Below are the code and all the weights of a small trained network. Each question names an input and a class and asks about switching units off, where a switched-off unit gives its printed mean instead of its output.

import numpy as np


def w(rows, s, z=0):
    codes = np.array(rows[::2]) - 128.0
    scale = np.full(codes.shape[1], s)
    scale[-1] = z or s
    return codes * scale


def norm(h):
    return h / np.sqrt((h * h).mean(-1, keepdims=True) + 1e-5)


def f(y):
    return y / 2 * (1 + np.tanh(0.7978845608 * (y + 0.044715 * y**3)))


def log_softmax(a):
    a = a - a.max(-1, keepdims=True)
    return a - np.log(np.exp(a).sum(-1, keepdims=True))


def net(x, mask):
    res = np.array(x, float).reshape(1, 7) / 4 @ E
    u = 0
    for l in range(3):
        y = f(norm(res) @ A[l][:, :-1].T + A[l][:, -1])
        res = res + np.where(mask[u : u + 6], y, B[l][:, -1]) @ B[l][:, :-1]
        u += 6
    return log_softmax(norm(res)[-1] @ U[:, :-1].T + U[:, -1])


A, B = {}, {}
E = w([
[158,115,101,111,98,94,88,176,136,139,171,139],'x0',
[126,122,129,131,120,145,128,132,135,120,136,147],'x1',
[95,216,80,55,108,166,150,121,114,168,153,107],'x2',
[69,146,170,103,78,103,108,85,160,160,132,112],'x3',
[197,111,144,63,149,136,119,148,194,254,96,170],'x4',
[89,82,45,83,216,140,70,100,231,89,118,65],'x5',
[108,129,54,143,113,72,167,122,127,140,83,165],'x6',
],0.0086)
A[0] = w([
[117,48,49,113,63,77,97,160,87,89,243,126,150],'0.n0',
[202,126,85,117,254,174,117,186,34,83,119,146,20],'0.n1',
[63,107,160,103,67,99,42,41,137,165,145,115,84],'0.n2',
[199,70,162,187,151,86,115,94,162,88,102,164,44],'0.n3',
[58,118,165,129,196,179,197,80,88,107,50,141,74],'0.n4',
[197,111,145,92,180,117,99,128,162,225,159,160,2],'0.n5',
],0.0073,0.0022)
B[0] = w([
[171,166,122,105,129,167,188,166,152,92,143,31,245],'0.n0',
[69,149,172,1,45,112,151,74,161,42,85,228,238],'0.n1',
[79,153,192,107,88,58,155,158,152,43,71,210,222],'0.n2',
[26,103,106,157,75,154,66,169,99,222,57,37,255],'0.n3',
[204,227,145,127,131,141,162,227,180,103,161,59,241],'0.n4',
[84,103,128,99,80,161,235,87,161,73,202,30,231],'0.n5',
],0.0093,0.0039)
A[1] = w([
[146,160,177,95,118,211,125,126,123,100,180,88,118],'1.n0',
[125,117,96,95,159,111,109,153,179,133,99,37,186],'1.n1',
[75,186,69,59,141,161,143,122,90,159,148,157,146],'1.n2',
[134,142,123,129,196,145,138,111,153,124,85,126,1],'1.n3',
[86,73,80,111,254,109,64,86,169,79,154,162,93],'1.n4',
[176,180,67,117,77,80,192,147,165,176,69,82,160],'1.n5',
],0.0085,0.0031)
B[1] = w([
[112,70,100,237,158,109,97,154,151,109,137,130,221],'1.n0',
[155,202,132,193,203,103,128,165,56,121,133,191,255],'1.n1',
[64,62,182,165,169,164,41,160,88,156,50,175,195],'1.n2',
[184,117,183,144,117,137,183,185,74,128,161,118,124],'1.n3',
[137,254,94,104,112,64,58,39,138,218,138,174,169],'1.n4',
[185,25,159,197,137,96,91,171,174,90,154,87,250],'1.n5',
],0.0096,0.0071)
A[2] = w([
[72,101,185,183,161,143,86,101,107,88,133,84,223],'2.n0',
[196,62,160,71,182,129,181,111,220,254,90,134,2],'2.n1',
[193,88,127,143,141,93,99,169,140,79,52,218,151],'2.n2',
[214,122,172,171,85,130,187,111,2,199,172,147,86],'2.n3',
[150,228,213,200,118,149,102,118,182,139,143,143,107],'2.n4',
[234,176,164,138,124,204,152,149,157,129,82,87,97],'2.n5',
],0.0081,0.0025)
B[2] = w([
[118,60,104,138,86,166,113,65,119,165,157,140,255],'2.n0',
[140,202,110,202,43,174,187,46,48,79,172,72,159],'2.n1',
[108,95,195,112,115,127,117,121,152,142,110,184,223],'2.n2',
[152,250,57,126,169,80,77,139,133,154,154,196,166],'2.n3',
[233,99,113,53,175,108,141,140,162,136,76,119,206],'2.n4',
[90,116,134,89,159,80,125,192,161,100,172,96,152],'2.n5',
],0.012,0.0085)
U = w([
[102,188,93,180,100,166,231,51,85,62,222,50,122],'0',
[140,223,108,97,189,67,82,138,114,198,197,207,95],'1',
[50,127,178,3,51,85,194,91,173,97,108,199,68],'2',
[55,63,139,174,149,171,46,168,78,255,71,102,15],'3',
[188,83,155,89,161,137,146,248,202,129,201,81,26],'4',
[129,91,149,135,132,119,124,135,170,159,161,153,253],'5',
[153,74,139,141,130,119,112,104,177,160,174,166,169],'6',
],0.0097,0.0045)

Each question gives the input, the list of numbers given to net, and the class t.
The units are the neurons (one row each of A and B). Each row of codes is followed by its name. A weight is (code - 128) times the scale printed after its matrix; where a second scale follows, it is the last column's (A, B and U).
mask holds one flag per neuron, layer by layer. A switched-off neuron (its flag False) gives its mean, the last column of its row in B, instead of its output. The means were averaged over made-up inputs and are rounded, as every weight is.
A unit's drop is (log p(t) with every unit on - log p(t) with that unit switched off) / (log p(t) with every unit on - log p(t) with every unit switched off).
The circuit of an input: a set's keep is (log p(t) with only the set's units on - log p(t) with every unit switched off) / (log p(t) with every unit on - log p(t) with every unit switched off). Starting from the 12 units with the biggest drops (on a tie, the unit counted first), units are removed one at a time, each time the one whose removal leaves the highest keep (on an exact tie, the one counted first), for as long as the keep stays at least 0.8.
circuit, biggest first: the units of the circuit, biggest drop first
most important unit: the unit with the biggest drop
top k neurons: the k neurons with the biggest drops, biggest first
k most important neurons of layer l: the k neurons of layer l with the biggest drops, biggest first
input [-4,8,5,-5,8,3,8], class 0: circuit, biggest first -> 2.n1
input [-7,-3,-4,0,-5,1,-4], class 4: top 3 neurons -> 0.n4, 2.n4, 1.n2
input [8,-6,0,8,6,8,3], class 1: 2 most important neurons of layer 2 -> 2.n0, 2.n2
input [6,0,-5,-8,3,-5,2], class 2: circuit, biggest first -> 0.n1, 1.n0
input [-8,2,7,-4,-4,1,-7], class 4: top 3 neurons -> 0.n4, 0.n3, 2.n4
input [5,3,5,0,6,1,2], class 0: 2 most important neurons of layer 2 -> 2.n1, 2.n4
input [-8,2,8,2,8,-1,-2], class 0: top 3 neurons -> 2.n1, 0.n5, 0.n3
input [5,-8,-6,0,-8,8,-1], class 0: top 3 neurons -> 0.n0, 1.n2, 2.n2
input [1,0,3,7,-5,-6,-7], class 2: top 2 neurons -> 0.n2, 1.n1
input [7,-3,-7,-2,-1,6,4], class 3: top 2 neurons -> 0.n3, 0.n4
input [8,1,-7,1,-3,0,4], class 4: top 2 neurons -> 0.n0, 1.n2
input [6,0,-4,8,-4,-2,5], class 2: 2 most important neurons of layer 0 -> 0.n2, 0.n4
input [7,8,-8,0,4,1,-6], class 3: top 2 neurons -> 0.n3, 0.n4
input [-2,-1,0,-4,5,4,-1], class 0: most important unit -> 0.n5
input [7,5,-2,-4,0,-8,-1], class 1: top 2 neurons -> 2.n3, 0.n4
input [6,-1,-8,0,-8,2,1], class 0: top 2 neurons -> 0.n0, 1.n2
input [-8,3,4,2,-5,1,-6], class 4: circuit, biggest first -> 0.n4, 2.n4
input [5,-3,-6,7,4,3,4], class 2: 2 most important neurons of layer 1 -> 1.n0, 1.n2
input [1,-1,-4,-5,1,-7,7], class 1: 2 most important neurons of layer 2 -> 2.n3, 2.n0
input [5,-7,7,-6,1,-6,5], class 3: circuit, biggest first -> 1.n2
